Below is a small trained network, with its code and all its weights. Each question gives an input and a class and asks what happens when units are switched off, that is, made to give their printed mean instead of their output.

import numpy as np


def w(rows, s, z=0):
    codes = np.array(rows[::2]) - 128.0
    scale = np.full(codes.shape[1], s)
    scale[-1] = z or s
    return codes * scale


def f(y):
    return y / 2 * (1 + np.tanh(0.7978845608 * (y + 0.044715 * y**3)))


def log_softmax(a):
    a = a - a.max(-1, keepdims=True)
    return a - np.log(np.exp(a).sum(-1, keepdims=True))


def net(x, mask):
    res = np.array(x, float).reshape(1, 5) / 4 @ E
    y = f(res @ A[0][:, :-1].T + A[0][:, -1])
    res = res + np.where(mask, y, B[0][:, -1]) @ B[0][:, :-1]
    return log_softmax(res[-1] @ U[:, :-1].T + U[:, -1])


A, B = {}, {}
E = w([
[129,127,129],'x0',
[200,253,11],'x1',
[127,129,124],'x2',
[230,163,210],'x3',
[217,12,77],'x4',
],0.0063)
A[0] = w([
[179,137,178,186],'N0',
[244,165,230,35],'N1',
[79,93,188,29],'N2',
[154,160,93,48],'N3',
[172,156,96,4],'N4',
[147,175,73,73],'N5',
[138,83,101,223],'N6',
[119,28,219,53],'N7',
[177,211,81,96],'N8',
[127,120,118,93],'N9',
[69,103,181,133],'N10',
[147,158,94,20],'N11',
[249,27,96,23],'N12',
[161,63,72,73],'N13',
[139,168,15,67],'N14',
[48,100,55,76],'N15',
[87,202,182,39],'N16',
[84,178,155,56],'N17',
[146,133,218,6],'N18',
[174,125,156,202],'N19',
],0.013,0.0045)
B[0] = w([
[99,154,35,196],'N0',
[74,29,10,230],'N1',
[197,76,170,183],'N2',
[142,22,195,144],'N3',
[126,91,162,140],'N4',
[170,46,156,172],'N5',
[125,188,102,192],'N6',
[233,100,173,254],'N7',
[179,80,199,213],'N8',
[109,118,124,120],'N9',
[166,131,130,212],'N10',
[117,84,158,134],'N11',
[9,231,215,235],'N12',
[49,168,155,176],'N13',
[163,94,175,208],'N14',
[88,89,1,199],'N15',
[25,205,169,186],'N16',
[59,161,178,161],'N17',
[130,88,117,167],'N18',
[108,168,63,184],'N19',
],0.0088,0.007)
U = w([
[175,88,254,98],'0',
[126,221,151,250],'1',
[19,239,236,83],'2',
[65,80,34,69],'3',
],0.0078,0.011)

Each question gives the input, the list of numbers given to net, and the class t.
The units are the neurons (one row each of A and B). Each row of codes is followed by its name. A weight is (code - 128) times the scale printed after its matrix; where a second scale follows, it is the last column's (A, B and U).
mask holds one flag per neuron, in row order. A switched-off neuron (its flag False) gives its mean, the last column of its row in B, instead of its output. The means were averaged over made-up inputs and are rounded, as every weight is.
A unit's drop is (log p(t) with every unit on - log p(t) with that unit switched off) / (log p(t) with every unit on - log p(t) with every unit switched off).
The circuit of an input: a set's keep is (log p(t) with only the set's units on - log p(t) with every unit switched off) / (log p(t) with every unit on - log p(t) with every unit switched off). Starting from the 12 units with the biggest drops (on a tie, the unit counted first), units are removed one at a time, each time the one whose removal leaves the highest keep (on an exact tie, the one counted first), for as long as the keep stays at least 0.8.
circuit, biggest first: the units of the circuit, biggest drop first
unit that matters most: the unit with the biggest drop
k most important neurons: the k neurons with the biggest drops, biggest first
drop of u: that unit's drop, to one decimal
input [5,2,3,6,-4], class 3: unit that matters most : N1
input [3,5,-5,-3,7], class 2: circuit, biggest first : N12; N13
input [1,3,2,-1,4], class 2: 2 most important neurons : N12; N7
input [-5,-3,4,8,5], class 3: 2 most important neurons : N1; N0
input [8,-3,0,-8,8], class 1: 3 most important neurons : N12; N15; N1
input [2,7,-2,1,-6], class 0: circuit, biggest first : N8; N5
input [-2,-6,7,-5,-3], class 0: 2 most important neurons : N2; N7
input [-1,-3,3,2,4], class 2: 2 most important neurons : N12; N15
input [-5,7,-3,-7,3], class 0: circuit, biggest first : N14; N8
input [1,8,3,3,8], class 0: 4 most important neurons : N8; N5; N14; N3
input [-5,6,-5,-3,8], class 2: 2 most important neurons : N12; N13
input [-7,-7,-8,-4,-5], class 0: circuit, biggest first : N2; N7
input [-1,2,0,5,5], class 2: 3 most important neurons : N12; N15; N7
input [4,-3,-1,-8,-4], class 3: circuit, biggest first : N15
input [-8,-5,3,8,7], class 1: 2 most important neurons : N12; N7
input [4,-7,1,0,8], class 2: 2 most important neurons : N12; N13
input [4,-2,-3,1,8], class 2: drop of N12 : 0.5
input [-2,-4,1,7,3], class 3: drop of N1 : 0.9
input [3,7,3,7,-7], class 0: drop of N16 : -0.1
input [0,5,-6,3,6], class 2: circuit, biggest first : N12
